Below is a small trained network, with its code and all its weights. Each question gives an input and a target symbol and asks what happens when units are switched off, that is, made to give their printed mean instead of their output.

import numpy as np


def w(rows, s, z=0):
    codes = np.array(rows[::2]) - 128.0
    scale = np.full(codes.shape[1], s)
    scale[-1] = z or s
    return codes * scale


def norm(h):
    return h / np.sqrt((h * h).mean(-1, keepdims=True) + 1e-5)


def f(y):
    return y / 2 * (1 + np.tanh(0.7978845608 * (y + 0.044715 * y**3)))


def softmax(a):
    e = np.exp(a - a.max(-1, keepdims=True))
    return e / e.sum(-1, keepdims=True)


def log_softmax(a):
    a = a - a.max(-1, keepdims=True)
    return a - np.log(np.exp(a).sum(-1, keepdims=True))


def net(x, mask):
    ids = ['Φβεζηθλμξτ'.index(c) for c in x.split()]
    T = len(ids)
    res = E[ids] + P[:T]
    u = 0
    for l in range(2):
        q, k, v = (norm(res) @ M[l].T for M in (Q, K, V))
        z = softmax(np.where(np.tri(T) > 0, q @ k.T / 2**0.5, -1e9)) @ v
        res = res + np.where(mask[u], z, O[l][:, -1]) @ O[l][:, :-1]
        u += 1
        y = f(norm(res) @ A[l][:, :-1].T + A[l][:, -1])
        res = res + np.where(mask[u : u + 8], y, B[l][:, -1]) @ B[l][:, :-1]
        u += 8
    return log_softmax(norm(res)[-1] @ U[:, :-1].T + U[:, -1])


Q, K, V, O, A, B = {}, {}, {}, {}, {}, {}
E = w([
[135,190,154,165,135,82,134,99],'Φ',
[118,159,159,149,135,112,178,122],'β',
[151,82,132,237,166,115,123,138],'ε',
[153,185,178,213,128,74,127,108],'ζ',
[144,158,115,126,153,96,189,92],'η',
[147,156,113,168,170,125,133,89],'θ',
[148,213,165,147,99,70,168,110],'λ',
[157,124,50,135,165,69,129,94],'μ',
[113,106,105,131,97,54,164,222],'ξ',
[72,171,63,106,70,98,2,180],'τ',
],0.0053)
P = w([
[34,123,84,88,154,177,188,159],'0',
[100,97,207,128,91,162,117,4],'1',
[138,27,188,14,189,143,100,71],'2',
[177,156,69,192,119,94,118,136],'3',
[133,94,180,142,80,106,150,3],'4',
[190,86,234,36,184,121,132,116],'5',
[164,163,67,121,153,171,138,88],'6',
],0.0049)
Q[0] = w([
[67,160,78,251,37,148,255,26],'0.h1',
[45,46,106,113,38,114,78,25],'0.h1',
],0.0041)
K[0] = w([
[46,111,162,152,194,253,199,138],'0.h1',
[26,155,98,61,109,252,130,201],'0.h1',
],0.0067)
V[0] = w([
[254,80,96,226,186,137,192,123],'0.h1',
[155,153,245,149,140,159,239,171],'0.h1',
],0.0029)
O[0] = w([
[3,71,43,152,60,106,73,117,1],'0.h1',
[125,108,68,176,49,202,138,245,12],'0.h1',
],0.0057,0.0026)
A[0] = w([
[153,46,174,148,172,167,167,94,161],'0.n1',
[162,174,75,144,140,62,96,99,210],'0.n2',
[79,3,112,144,33,129,143,57,178],'0.n3',
[77,91,171,163,138,130,148,109,7],'0.n4',
[169,177,205,174,136,95,134,110,148],'0.n5',
[52,113,14,160,122,127,73,91,218],'0.n6',
[158,71,142,186,69,103,99,136,61],'0.n7',
[132,83,80,190,190,128,165,171,108],'0.n8',
],0.0051,0.0019)
B[0] = w([
[109,187,139,102,3,57,144,187,191],'0.n1',
[74,42,129,142,106,221,168,173,254],'0.n2',
[101,167,133,64,160,201,21,38,159],'0.n3',
[144,91,84,135,143,62,82,152,112],'0.n4',
[98,135,73,43,137,164,105,139,241],'0.n5',
[162,194,187,187,110,92,150,221,207],'0.n6',
[139,143,137,24,177,140,147,103,125],'0.n7',
[137,147,78,35,167,149,169,98,139],'0.n8',
],0.0043,0.0036)
Q[1] = w([
[204,39,181,122,251,86,168,244],'1.h1',
[199,76,43,187,253,109,141,122],'1.h1',
],0.0046)
K[1] = w([
[143,4,109,167,39,99,55,137],'1.h1',
[252,86,139,162,116,127,117,62],'1.h1',
],0.0046)
V[1] = w([
[137,255,134,159,157,162,142,134],'1.h1',
[55,141,83,66,175,141,184,126],'1.h1',
],0.0043)
O[1] = w([
[160,161,56,121,99,8,171,110,252],'1.h1',
[131,20,55,176,145,152,254,177,235],'1.h1',
],0.0055,0.0031)
A[1] = w([
[191,164,245,122,145,137,117,103,3],'1.n1',
[70,126,183,141,129,130,102,91,85],'1.n2',
[117,99,169,133,111,111,148,106,79],'1.n3',
[122,149,88,136,130,146,76,119,133],'1.n4',
[145,135,137,113,97,165,132,90,162],'1.n5',
[148,132,153,107,97,145,162,133,136],'1.n6',
[130,131,119,104,177,126,146,106,216],'1.n7',
[130,151,114,144,101,129,102,173,109],'1.n8',
],0.011,0.0031)
B[1] = w([
[205,114,239,94,177,32,226,69,253],'1.n1',
[101,100,39,157,234,121,249,169,132],'1.n2',
[70,80,189,115,139,143,3,102,149],'1.n3',
[83,141,139,50,153,131,94,78,152],'1.n4',
[188,157,222,122,183,146,85,211,156],'1.n5',
[150,94,34,111,233,156,65,132,165],'1.n6',
[97,159,165,216,71,153,172,174,248],'1.n7',
[172,91,134,174,166,142,164,105,161],'1.n8',
],0.0053,0.0049)
U = w([
[115,154,81,193,90,80,209,238,190],'Φ',
[224,111,65,195,228,192,109,107,94],'β',
[53,157,61,84,236,157,120,44,151],'ε',
[104,254,156,93,71,167,50,170,255],'ζ',
[130,54,127,111,46,189,140,84,101],'η',
[72,148,108,137,18,48,105,47,94],'θ',
[198,135,63,52,106,109,102,175,73],'λ',
[17,43,196,189,133,152,123,101,55],'μ',
[127,69,166,112,174,203,84,207,106],'ξ',
[178,134,215,114,184,67,182,87,124],'τ',
],0.0076,0.0027)

Each question gives the input, a string of symbols that net reads in full, and the target symbol t.
The units are the heads (2 rows each of Q, K, V and O) and the neurons (one row each of A and B). Each row of codes is followed by its name. A weight is (code - 128) times the scale printed after its matrix; where a second scale follows, it is the last column's (O, A, B and U).
mask holds one flag per unit, layer by layer, with each layer's heads first. A switched-off unit (its flag False) gives its mean, the last column of its rows in O or B, instead of its output. The means were averaged over made-up inputs and are rounded, as every weight is.
A unit's drop is (log p(t) with every unit on - log p(t) with that unit switched off) / (log p(t) with every unit on - log p(t) with every unit switched off).
The circuit of an input: a set's keep is (log p(t) with only the set's units on - log p(t) with every unit switched off) / (log p(t) with every unit on - log p(t) with every unit switched off). Starting from the 12 units with the biggest drops (on a tie, the unit counted first), units are removed one at a time, each time the one whose removal leaves the highest keep (on an exact tie, the one counted first), for as long as the keep stays at least 0.8.
units of the circuit, in order: the units of the circuit, biggest drop first
most important unit: the unit with the biggest drop
top k neurons: the k neurons with the biggest drops, biggest first
top k neurons in layer l: the k neurons of layer l with the biggest drops, biggest first
input ζ ε θ λ λ, target ζ: most important unit	0.h1
input Φ τ τ τ τ, target Φ: top 2 neurons in layer 0	[0.n6, 0.n1]
input Φ τ τ τ ζ, target Φ: top 2 neurons in layer 1	[1.n1, 1.n4]
input τ τ θ θ τ τ ε, target Φ: top 2 neurons	[0.n6, 1.n1]
input Φ θ ξ, target ξ: units of the circuit, in order	[1.h1, 1.n1]
input ζ ε τ ζ ξ, target ζ: units of the circuit, in order	[0.h1, 0.n3, 1.n1, 1.n5]
input ε θ τ τ ζ, target ε: top 3 neurons	[1.n2, 0.n3, 1.n1]
input ε τ τ ε τ ξ ε, target ε: units of the circuit, in order	[0.n3, 0.h1, 1.n4]
input ε ζ τ τ η, target ε: units of the circuit, in order	[0.h1, 0.n3, 1.n2]
input τ τ τ θ λ μ ε, target Φ: units of the circuit, in order	[1.n1, 0.n1]
input τ τ Φ θ, target Φ: units of the circuit, in order	[1.n1, 0.h1]
input τ ζ β θ μ η, target μ: units of the circuit, in order	[0.h1, 1.n3, 1.n1]
input ε ζ τ θ β, target ε: units of the circuit, in order	[0.n3, 0.h1, 1.n2]
input ε μ θ τ τ τ λ, target Φ: units of the circuit, in order	[0.h1]
input λ μ ε, target μ: top 2 neurons	[0.n6, 0.n3]
input β ξ ε ε, target β: top 3 neurons in layer 0	[0.n6, 0.n5, 0.n1]
input τ τ τ Φ, target Φ: units of the circuit, in order	[1.n1, 0.n2]
input ζ ε τ ε ε, target ζ: top 2 neurons	[0.n3, 1.n1]
input μ τ τ η τ, target μ: top 2 neurons in layer 1	[1.n1, 1.n3]
input τ ξ θ τ, target β: top 2 neurons in layer 0	[0.n2, 0.n1]
input ζ ε θ, target θ: top 3 neurons in layer 0	[0.n1, 0.n2, 0.n8]
input ε ε ζ ε θ, target ε: units of the circuit, in order	[0.h1, 0.n3, 1.n2]
input ε μ ε, target μ: units of the circuit, in order	[0.h1, 1.n1]
input ζ τ β ζ Φ, target ζ: top 3 neurons in layer 0	[0.n3, 0.n2, 0.n5]
input η θ τ τ μ, target η: top 2 neurons	[1.n1, 0.n2]
input ε λ τ ε μ μ ζ, target Φ: most important unit	0.n6
input τ ε τ ε τ θ τ, target ζ: top 3 neurons in layer 1	[1.n1, 1.n4, 1.n7]
input λ Φ θ μ ε ζ, target μ: top 2 neurons in layer 0	[0.n6, 0.n5]
input θ Φ β λ η ζ, target λ: top 2 neurons	[0.n5, 0.n2]
input ζ θ ε τ μ, target ζ: top neuron	[0.n3]
